[126 115 130 135 129 105 123 121 140 106 128]
Find the entry just left of the smallest entry.
Answer: 129
Find the entry just left of 130.
Answer: 115
The entry just left of 115 -> 126
The entry just left of 129 is 135

[[127 122 121 152 137 131 139]
 [127 122 121 151 137 131 138]
 [127 123 121 151 137 131 138]
 [125 125 122 147 134 132 134]
 [126 124 122 149 136 132 136]
 [126 124 122 148 135 132 135]
 [126 123 121 150 137 131 137]
 [125 124 122 148 135 132 135]
 [125 125 122 147 135 132 135]
 [128 122 121 153 138 130 140]
 [126 123 121 150 136 131 137]
 [126 123 122 149 136 131 136]]
Counting starts at 1.
Give the entry at row 2, column 2.
Answer: 122
The entry in row 3 and column 1 -> 127
The entry in row 2 and column 1: 127
Give the entry in the top-left corner.
Answer: 127
The entry directly below the largest entry: 150
Give the entry in the top-right corner.
Answer: 139
The bottom entry of the column that holds the largest entry is 149
The entry at row 1, column 3 -> 121
Give the bottom-right entry.
Answer: 136
Give the entry directly below 128.
Answer: 126
The bottom-left entry is 126
Give the entry in row 1 and column 2.
Answer: 122

grid =
array([[128, 131, 128, 123, 140, 118, 114, 121, 116, 126, 119, 123, 129,
        128, 113, 132],
       [128, 130, 142, 124, 117, 143, 141, 128, 131, 121, 125, 121, 127,
        141, 136, 135],
       [129, 131, 130, 147, 133, 134, 125, 132, 126, 154, 143, 149, 138,
        128, 125, 138],
       [128, 135, 141, 120, 121, 131, 136, 120, 117, 118, 117, 117, 127,
        139, 134, 137],
       [128, 125, 120, 120, 120, 115, 134, 121, 125, 118, 117, 120, 117,
        122, 133, 115],
       [128, 132, 137, 131, 139, 131, 118, 120, 119, 138, 125, 133, 137,
        136, 117, 139],
       [128, 129, 131, 132, 117, 140, 138, 128, 130, 134, 127, 132, 128,
        133, 135, 127],
       [128, 133, 145, 118, 138, 129, 119, 131, 129, 113, 130, 117, 136,
        136, 123, 146]])
The entry just right of the largest entry is 143
The entry just right of 142 is 124
The maximum is 154
The entry just left of 116 -> 121
The entry just left of 124 is 142
The entry just left of the largest entry: 126

Read these off the array that follows. Rows and columns are numbered from 1.
1) The entry just right of the smallest entry?
2) The bottom entry of the column that holds the smallest entry?
3) The entry in the bottom-left corner?
4) The entry at row 3, column 1?
5) The entry in row 3 and column 2?
6) The entry at row 1, column 3?
7) The entry in the top-left corner?
8) The entry just left of the largest entry?
[[123 139 146 129 131 133 137 131 121 134 123 134]
 [118 127 141 130 122 129 134 124 128 136 122 135]
 [128 129 123 123 124 131 147 126 128 139 122 121]
 [124 139 146 126 133 133 140 132 120 135 123 132]
 [118 121 144 125 128 126 133 123 128 135 122 135]
 [122 122 138 135 124 127 123 126 135 124 134 139]
 [122 132 148 121 136 131 150 130 123 138 124 131]
 [114 115 140 134 115 126 132 119 137 135 125 139]
 [113 107 144 125 124 122 130 117 136 136 123 137]
 [114 118 144 125 123 126 136 120 130 139 119 135]
 [115 122 145 126 124 128 139 121 128 140 118 135]
 [128 136 140 121 138 132 151 134 123 135 127 127]
 [120 129 148 118 135 131 157 128 124 143 121 130]
 [127 120 124 119 129 127 152 126 132 139 125 120]
 [118 131 151 126 131 131 140 128 123 137 122 136]
 [134 126 119 119 135 127 137 130 126 130 127 118]]
1) 144
2) 126
3) 134
4) 128
5) 129
6) 146
7) 123
8) 131

arr =
[[139 104 131 130 122 132 147 121 134 137 121 133 126 126 130 124]
 [142 107 128 128 134 134 137 123 132 136 125 125 121 138 132 134]
 [142 109 127 121 120 126 156 127 136 139 122 123 125 135 130 138]
 [133 105 132 136 120 133 144 124 136 138 127 121 126 131 128 124]]
The 3rd entry on the diagonal from the top-right corner is 135
The first entry on the diagonal from the top-right corner -> 124
The fifth entry, reading row by row: 122
The entry in the top-left corner is 139
What is the third entry from the end, reading row by row?
Answer: 131
What is the entry just left of 107?
Answer: 142
What is the entry in the bottom-left corner?
Answer: 133
What is the entry directly below the smallest entry?
Answer: 107
The 2nd entry from the end, reading row by row is 128
The third largest entry: 144
The entry just right of the largest entry -> 127
What is the largest entry in the first row?
Answer: 147
What is the entry in the bottom-right corner?
Answer: 124
What is the 2nd entry on the diagonal from the top-right corner?
Answer: 132
The first entry in the row that holds the largest entry: 142
What is the fourth entry in reading order?
Answer: 130
The second smallest entry: 105
What is the 3rd entry on the main diagonal?
Answer: 127
The entry directly below 107 is 109
The 5th entry from the end, reading row by row -> 121
The entry directly above the largest entry -> 137
